Here is a tiny trained network, its code and every weight. The questions are about switching its units off for an input and a class, where a switched-off unit gives its printed mean instead of its output.

import numpy as np


def w(rows, s, z=0):
    codes = np.array(rows[::2]) - 128.0
    scale = np.full(codes.shape[1], s)
    scale[-1] = z or s
    return codes * scale


def f(y):
    return np.maximum(y, 0)


def log_softmax(a):
    a = a - a.max(-1, keepdims=True)
    return a - np.log(np.exp(a).sum(-1, keepdims=True))


def net(x, mask):
    res = np.array(x, float).reshape(1, 7) / 4 @ E
    y = f(res @ A[0][:, :-1].T + A[0][:, -1])
    res = res + np.where(mask, y, B[0][:, -1]) @ B[0][:, :-1]
    return log_softmax(res[-1] @ U[:, :-1].T + U[:, -1])


A, B = {}, {}
E = w([
[150,130,119,116,211,208,164,105,254,92,105],'x0',
[135,136,60,7,124,156,160,197,159,133,83],'x1',
[82,120,81,66,145,162,197,149,102,213,154],'x2',
[62,84,133,226,146,110,124,146,71,51,37],'x3',
[83,209,184,144,225,57,123,196,113,120,125],'x4',
[72,43,174,93,148,150,112,167,217,238,30],'x5',
[74,136,84,147,192,139,105,130,70,77,225],'x6',
],0.0093)
A[0] = w([
[208,119,131,119,26,67,64,96,121,116,167,151],'N1',
[101,212,216,83,127,79,154,170,132,140,154,128],'N2',
[167,132,172,142,80,79,163,152,107,213,124,148],'N3',
[126,159,215,129,104,99,159,192,160,123,96,156],'N4',
[175,137,147,165,192,136,107,76,135,109,180,71],'N5',
[218,71,100,55,131,229,152,91,250,132,176,254],'N6',
[225,76,162,180,51,223,114,64,176,35,121,149],'N7',
[94,131,164,172,255,89,77,124,162,82,61,137],'N8',
[8,97,132,137,228,96,123,140,165,101,47,206],'N9',
[60,102,66,162,204,130,108,194,64,79,202,172],'N10',
],0.0076,0.0035)
B[0] = w([
[149,68,146,98,92,94,102,73,100,71,106,204],'N1',
[230,217,169,153,155,120,121,39,48,166,173,179],'N2',
[124,138,137,85,108,101,128,113,51,185,115,182],'N3',
[169,172,121,125,118,55,145,172,161,128,72,175],'N4',
[77,41,201,102,157,137,110,53,201,54,193,172],'N5',
[163,109,132,92,111,185,126,140,201,230,146,254],'N6',
[91,104,175,149,120,210,105,123,128,88,60,223],'N7',
[110,107,159,136,183,90,187,164,173,87,109,196],'N8',
[103,123,69,237,205,101,173,255,96,211,121,203],'N9',
[63,155,78,147,168,133,106,126,101,80,202,201],'N10',
],0.0084,0.015)
U = w([
[233,140,125,148,185,140,144,182,208,127,145,78],'0',
[97,167,81,131,165,105,115,114,69,93,255,168],'1',
[150,103,189,174,106,218,103,103,98,78,60,4],'2',
[76,87,145,219,190,50,127,183,117,134,102,175],'3',
[131,96,120,66,123,200,131,114,188,200,170,230],'4',
[192,205,218,106,149,58,105,94,68,138,104,92],'5',
[192,63,107,93,52,65,101,119,68,124,89,212],'6',
[108,87,217,105,162,92,126,54,178,76,210,16],'7',
],0.0097,0.0022)

Each question gives the input, the list of numbers given to net, and the class t.
The units are the neurons (one row each of A and B). Each row of codes is followed by its name. A weight is (code - 128) times the scale printed after its matrix; where a second scale follows, it is the last column's (A, B and U).
mask holds one flag per neuron, in row order. A switched-off neuron (its flag False) gives its mean, the last column of its row in B, instead of its output. The means were averaged over made-up inputs and are rounded, as every weight is.
A unit's drop is (log p(t) with every unit on - log p(t) with that unit switched off) / (log p(t) with every unit on - log p(t) with every unit switched off).
The circuit of an input: a set's keep is (log p(t) with only the set's units on - log p(t) with every unit switched off) / (log p(t) with every unit on - log p(t) with every unit switched off). Starting from all 10 units, units are removed one at a time, each time the one whose removal leaves the highest keep (on an exact tie, the one counted first), for as long as the keep stays at least 0.8.
circuit, biggest first: the units of the circuit, biggest drop first
most important unit: the unit with the biggest drop
top k neurons: the k neurons with the biggest drops, biggest first
drop of u: that unit's drop, to one decimal
input [6,7,-4,-2,6,7,7], class 3: circuit, biggest first -> [N9]
input [-4,-3,5,-1,-2,5,-4], class 6: circuit, biggest first -> [N6, N3]
input [2,3,4,-7,2,-7,0], class 4: top 2 neurons -> [N6, N9]
input [-6,8,8,1,5,8,-8], class 5: circuit, biggest first -> [N2, N4]
input [-4,-4,-6,2,2,-3,-1], class 7: circuit, biggest first -> [N9, N5]
input [7,-2,-3,-6,-7,-8,6], class 7: top 4 neurons -> [N5, N1, N9, N3]
input [3,5,-7,-8,2,-6,6], class 7: top 2 neurons -> [N5, N9]
input [5,7,-2,2,8,4,-4], class 3: top 3 neurons -> [N9, N8, N6]
input [-2,5,6,6,-3,4,-3], class 3: top 2 neurons -> [N9, N6]
input [4,6,-7,-3,-2,-7,5], class 7: top 2 neurons -> [N5, N9]
input [-8,7,3,-4,1,6,1], class 5: top 2 neurons -> [N2, N6]
input [7,0,4,2,-1,8,1], class 3: top 3 neurons -> [N9, N8, N2]
input [0,-6,-2,-5,-6,1,-7], class 2: top 2 neurons -> [N7, N1]
input [-1,-2,-7,-4,4,-8,-3], class 7: most important unit -> N5
input [-3,0,-1,-4,6,5,-2], class 5: drop of N2 -> 0.5
input [1,7,-5,-7,-3,-8,-6], class 4: drop of N6 -> 2.8
input [-2,3,-6,-1,-7,-8,1], class 2: drop of N7 -> 1.2
